Here is a tiny trained network, its code and every weight. The questions are about switching its units off for an input and a target symbol, where a switched-off unit gives its printed mean instead of its output.

import numpy as np


def w(rows, s, z=0):
    codes = np.array(rows[::2]) - 128.0
    scale = np.full(codes.shape[1], s)
    scale[-1] = z or s
    return codes * scale


def f(y):
    return np.maximum(y, 0)


def softmax(a):
    e = np.exp(a - a.max(-1, keepdims=True))
    return e / e.sum(-1, keepdims=True)


def log_softmax(a):
    a = a - a.max(-1, keepdims=True)
    return a - np.log(np.exp(a).sum(-1, keepdims=True))


def net(x, mask):
    ids = ['ΔΘΞΠΩαεζμτφψ'.index(c) for c in x.split()]
    T = len(ids)
    res = E[ids] + P[:T]
    r = res
    for j in range(2):
        rows = slice(3 * j, 3 * j + 3)
        q, k, v = (r @ M[0][rows].T for M in (Q, K, V))
        z = softmax(np.where(np.tri(T) > 0, q @ k.T / 3**0.5, -1e9)) @ v
        o = O[0][rows]
        res = res + np.where(mask[j], z, o[:, -1]) @ o[:, :-1]
    y = f(res @ A[0][:, :-1].T + A[0][:, -1])
    res = res + np.where(mask[2:6], y, B[0][:, -1]) @ B[0][:, :-1]
    return log_softmax(res[-1] @ U[:, :-1].T + U[:, -1])


Q, K, V, O, A, B = {}, {}, {}, {}, {}, {}
E = w([
[202,215,90,158,135],'Δ',
[212,96,171,196,94],'Θ',
[97,187,139,102,107],'Ξ',
[188,62,51,137,146],'Π',
[172,61,171,121,135],'Ω',
[164,116,150,184,225],'α',
[120,107,174,84,254],'ε',
[176,174,184,141,150],'ζ',
[140,53,85,25,144],'μ',
[153,140,213,48,132],'τ',
[170,184,78,69,180],'φ',
[203,144,103,85,80],'ψ',
],0.0064)
P = w([
[255,121,137,86,191],'0',
[135,77,142,121,158],'1',
[138,103,123,105,148],'2',
[136,112,125,85,166],'3',
[154,132,121,99,160],'4',
[158,116,118,96,158],'5',
[167,125,106,93,159],'6',
[171,115,122,84,166],'7',
[180,116,101,73,157],'8',
[185,120,106,111,158],'9',
],0.0059)
Q[0] = w([
[254,119,147,69,176],'H0',
[133,108,151,172,130],'H0',
[120,161,158,111,147],'H0',
[90,152,111,96,104],'H1',
[249,103,148,65,165],'H1',
[87,76,120,131,93],'H1',
],0.03)
K[0] = w([
[254,123,161,95,186],'H0',
[134,87,102,144,116],'H0',
[93,110,146,91,130],'H0',
[85,148,109,120,70],'H1',
[253,140,120,95,164],'H1',
[105,150,88,167,132],'H1',
],0.027)
V[0] = w([
[94,15,111,147,196],'H0',
[170,33,104,165,63],'H0',
[184,162,119,242,189],'H0',
[69,117,135,103,231],'H1',
[135,125,1,46,118],'H1',
[115,106,209,29,114],'H1',
],0.023)
O[0] = w([
[99,118,70,14,126,76],'H0',
[110,173,120,76,249,107],'H0',
[144,210,204,62,70,177],'H0',
[123,68,70,73,71,112],'H1',
[153,196,6,180,107,164],'H1',
[210,46,110,134,160,255],'H1',
],0.019,0.0089)
A[0] = w([
[60,254,126,66,89,60],'N0',
[88,202,131,145,173,113],'N1',
[52,228,148,94,115,2],'N2',
[119,83,126,159,130,69],'N3',
],0.008,0.00063)
B[0] = w([
[1,75,63,201,125,247],'N0',
[189,77,150,132,206,204],'N1',
[28,47,133,195,117,216],'N2',
[46,88,121,151,138,207],'N3',
],0.0062,0.011)
U = w([
[139,95,97,69,76,45],'Δ',
[38,98,133,125,91,134],'Θ',
[132,166,82,184,44,255],'Ξ',
[154,151,252,131,72,119],'Π',
[125,130,26,126,154,96],'Ω',
[60,108,187,154,225,88],'α',
[66,133,152,250,104,6],'ε',
[157,204,132,218,224,117],'ζ',
[40,118,70,181,172,89],'μ',
[100,127,127,148,134,55],'τ',
[132,133,135,23,223,228],'φ',
[136,8,134,200,160,177],'ψ',
],0.0032,0.0035)

Each question gives the input, a string of symbols that net reads in full, and the target symbol t.
The units are the heads (3 rows each of Q, K, V and O) and the neurons (one row each of A and B). Each row of codes is followed by its name. A weight is (code - 128) times the scale printed after its matrix; where a second scale follows, it is the last column's (O, A, B and U).
mask holds one flag per unit, heads first, then neurons. A switched-off unit (its flag False) gives its mean, the last column of its rows in O or B, instead of its output. The means were averaged over made-up inputs and are rounded, as every weight is.
A unit's drop is (log p(t) with every unit on - log p(t) with that unit switched off) / (log p(t) with every unit on - log p(t) with every unit switched off).
The circuit of an input: a set's keep is (log p(t) with only the set's units on - log p(t) with every unit switched off) / (log p(t) with every unit on - log p(t) with every unit switched off). Starting from all 6 units, units are removed one at a time, each time the one whose removal leaves the highest keep (on an exact tie, the one counted first), for as long as the keep stays at least 0.8.
units of the circuit, in order: the units of the circuit, biggest drop first
unit that matters most: the unit with the biggest drop
which heads matter: for each layer, one digit per head in row order, 1 if its drop is at least 0.15 and else 0, layers parted by /
drop of u: that unit's drop, to one decimal
input α Δ ψ Δ τ τ ψ, target Θ: units of the circuit, in order : [H0, H1, N0]
input μ Ω τ Ω ε ζ ψ φ φ Π, target Ω: units of the circuit, in order : [H1, H0]
input ψ ζ ε τ Θ, target ζ: units of the circuit, in order : [H1, H0]
input Π ζ τ Ω, target μ: units of the circuit, in order : [H1, H0, N0]
input α τ ψ ζ ψ μ, target Θ: units of the circuit, in order : [H0, H1, N0]
input Ω τ τ α ζ α Δ τ ζ μ, target φ: which heads matter : 10
input τ τ μ τ τ, target ψ: unit that matters most : H1
input Ω φ α, target φ: which heads matter : 10
input ε τ ε ζ φ φ τ, target Δ: units of the circuit, in order : [H0, H1]
input Θ τ ψ ψ ζ ζ τ τ ψ α, target α: units of the circuit, in order : [H1, H0, N2]
input Ω ψ ε Ω τ τ Δ, target φ: units of the circuit, in order : [H0, N0]
input ζ ψ Δ ψ α α ψ τ ζ ζ, target Π: which heads matter : 11
input ζ ψ τ Δ, target Π: units of the circuit, in order : [H0, H1]
input Δ τ τ Ω, target ε: units of the circuit, in order : [H1, H0, N0]
input μ ψ ψ, target Ω: drop of H0 : 0.5
input Θ ψ τ Ω τ Δ ε τ, target α: drop of H1 : 0.8
input Δ α ζ, target ε: drop of H0 : 0.4
